Here is a tiny trained network, its code and every weight. The questions are about switching its units off for an input and a class, where a switched-off unit gives its printed mean instead of its output.

import numpy as np


def w(rows, s, z=0):
    codes = np.array(rows[::2]) - 128.0
    scale = np.full(codes.shape[1], s)
    scale[-1] = z or s
    return codes * scale


def f(y):
    return y / 2 * (1 + np.tanh(0.7978845608 * (y + 0.044715 * y**3)))


def log_softmax(a):
    a = a - a.max(-1, keepdims=True)
    return a - np.log(np.exp(a).sum(-1, keepdims=True))


def net(x, mask):
    res = np.array(x, float).reshape(1, 5) / 4 @ E
    y = f(res @ A[0][:, :-1].T + A[0][:, -1])
    res = res + np.where(mask, y, B[0][:, -1]) @ B[0][:, :-1]
    return log_softmax(res[-1] @ U[:, :-1].T + U[:, -1])


A, B = {}, {}
E = w([
[136,103,50,126,140],'x0',
[254,148,146,109,168],'x1',
[113,87,173,182,214],'x2',
[74,172,86,45,183],'x3',
[136,212,108,200,139],'x4',
],0.01)
A[0] = w([
[137,68,143,181,168,97],'N0',
[181,153,142,74,165,76],'N1',
[120,150,102,85,147,112],'N2',
[108,57,155,52,146,96],'N3',
[188,59,120,71,136,74],'N4',
[143,121,96,129,58,92],'N5',
[128,80,205,60,136,107],'N6',
[164,150,149,109,141,123],'N7',
[133,102,164,167,65,82],'N8',
[122,105,176,144,190,132],'N9',
[57,149,133,103,67,116],'N10',
[81,122,96,148,99,78],'N11',
[107,138,152,169,204,127],'N12',
[125,109,144,142,165,48],'N13',
[130,111,87,79,148,106],'N14',
[137,203,139,167,137,106],'N15',
[143,135,112,103,87,53],'N16',
[125,157,116,124,109,79],'N17',
[132,185,123,173,134,138],'N18',
[42,110,168,179,118,128],'N19',
[90,134,191,171,180,78],'N20',
[138,188,161,101,44,114],'N21',
[90,174,165,77,156,66],'N22',
[127,61,128,93,118,77],'N23',
[98,85,173,152,168,89],'N24',
[155,167,69,69,71,76],'N25',
[112,134,121,121,89,78],'N26',
[124,163,150,135,127,40],'N27',
[121,115,155,131,159,51],'N28',
[109,152,128,93,174,66],'N29',
[72,85,137,134,114,16],'N30',
[79,139,123,152,108,141],'N31',
[122,175,89,191,170,88],'N32',
[189,76,147,205,36,145],'N33',
[131,60,164,83,99,103],'N34',
[178,137,125,125,191,104],'N35',
[247,187,167,138,167,144],'N36',
[108,123,167,147,211,65],'N37',
[16,84,137,161,156,148],'N38',
[156,93,120,175,88,99],'N39',
[129,166,154,96,77,119],'N40',
[159,66,134,166,90,89],'N41',
[89,115,124,143,114,2],'N42',
[113,126,109,85,168,65],'N43',
[118,72,87,158,194,145],'N44',
],0.013,0.0042)
B[0] = w([
[164,159,108,93,127,178],'N0',
[184,92,194,188,156,177],'N1',
[141,172,182,79,154,163],'N2',
[83,166,73,188,84,189],'N3',
[119,124,96,181,152,178],'N4',
[169,115,88,70,168,158],'N5',
[76,152,71,177,89,180],'N6',
[126,60,147,186,188,156],'N7',
[79,188,128,90,195,170],'N8',
[182,123,72,70,70,177],'N9',
[180,111,165,165,191,187],'N10',
[202,82,145,192,191,158],'N11',
[144,111,70,80,95,180],'N12',
[191,149,127,123,111,137],'N13',
[96,127,133,120,167,166],'N14',
[40,183,51,175,99,173],'N15',
[204,126,87,132,136,141],'N16',
[148,140,107,121,101,134],'N17',
[65,173,78,141,107,170],'N18',
[178,86,145,148,173,199],'N19',
[179,93,63,98,102,175],'N20',
[183,58,34,99,92,179],'N21',
[106,202,184,122,170,161],'N22',
[115,176,54,205,73,158],'N23',
[173,143,85,95,105,170],'N24',
[190,98,106,126,109,193],'N25',
[216,81,102,135,140,138],'N26',
[96,142,70,145,149,128],'N27',
[189,129,117,130,90,134],'N28',
[149,253,181,77,177,154],'N29',
[185,147,87,154,166,156],'N30',
[156,71,131,146,155,163],'N31',
[45,174,60,165,95,172],'N32',
[121,149,159,92,180,228],'N33',
[41,207,61,204,102,170],'N34',
[154,72,159,167,175,178],'N35',
[125,68,118,153,178,245],'N36',
[201,116,94,94,63,171],'N37',
[172,98,149,148,187,219],'N38',
[100,221,141,34,164,165],'N39',
[204,82,70,68,78,157],'N40',
[92,233,184,96,188,171],'N41',
[211,153,118,152,171,135],'N42',
[112,194,157,126,154,157],'N43',
[162,89,109,39,83,178],'N44',
],0.0068,0.012)
U = w([
[179,132,48,61,86,83],'0',
[144,101,144,247,210,75],'1',
[42,213,38,234,97,90],'2',
[98,254,183,54,187,114],'3',
[99,129,94,127,136,246],'4',
[78,119,221,143,74,153],'5',
],0.0094,0.014)

Each question gives the input, the list of numbers given to net, and the class t.
The units are the neurons (one row each of A and B). Each row of codes is followed by its name. A weight is (code - 128) times the scale printed after its matrix; where a second scale follows, it is the last column's (A, B and U).
mask holds one flag per neuron, in row order. A switched-off neuron (its flag False) gives its mean, the last column of its row in B, instead of its output. The means were averaged over made-up inputs and are rounded, as every weight is.
A unit's drop is (log p(t) with every unit on - log p(t) with that unit switched off) / (log p(t) with every unit on - log p(t) with every unit switched off).
The circuit of an input: a set's keep is (log p(t) with only the set's units on - log p(t) with every unit switched off) / (log p(t) with every unit on - log p(t) with every unit switched off). Starting from the 12 units with the biggest drops (on a tie, the unit counted first), units are removed one at a time, each time the one whose removal leaves the highest keep (on an exact tie, the one counted first), for as long as the keep stays at least 0.8.
units of the circuit, in order: the units of the circuit, biggest drop first
most important unit: the unit with the biggest drop
k most important neurons: the k neurons with the biggest drops, biggest first
drop when u is switched off: that unit's drop, to one decimal
input [-7,7,-4,6,-6], class 1: units of the circuit, in order : (N1, N7)
input [-5,1,6,5,7], class 2: units of the circuit, in order : (N15)
input [-4,0,8,8,-4], class 0: units of the circuit, in order : (N37, N9)
input [-7,-3,5,7,-8], class 2: units of the circuit, in order : (N3, N6)
input [5,-5,-5,6,3], class 3: units of the circuit, in order : (N2, N29)
input [5,-7,-7,-2,5], class 0: units of the circuit, in order : (N5, N25)
input [3,4,5,4,8], class 2: 2 most important neurons : (N32, N15)
input [0,6,6,-8,-6], class 3: units of the circuit, in order : (N41, N39)
input [3,8,2,3,-8], class 1: 2 most important neurons : (N1, N35)
input [6,-6,7,3,-8], class 2: 4 most important neurons : (N3, N34, N23, N6)
input [5,-2,-7,-8,-4], class 3: 3 most important neurons : (N41, N33, N39)
input [1,-8,-4,-8,-6], class 1: 3 most important neurons : (N11, N10, N19)
input [-8,-8,0,-4,-8], class 1: 3 most important neurons : (N19, N38, N10)
input [5,0,6,8,-2], class 3: units of the circuit, in order : (N29)
input [-1,-5,7,4,-8], class 2: 3 most important neurons : (N3, N34, N6)
input [-3,6,3,4,-7], class 2: 2 most important neurons : (N6, N3)
input [-8,-2,-7,5,-8], class 2: 3 most important neurons : (N34, N3, N6)
input [4,8,-5,5,3], class 1: drop when N1 is switched off : 0.1
input [2,-4,2,-1,-4], class 1: drop when N15 is switched off : 0.3
input [6,-6,-3,-3,6], class 1: drop when N11 is switched off : 0.5
input [4,5,4,7,2], class 3: most important unit : N29
input [1,7,8,7,-2], class 0: drop when N9 is switched off : 0.3
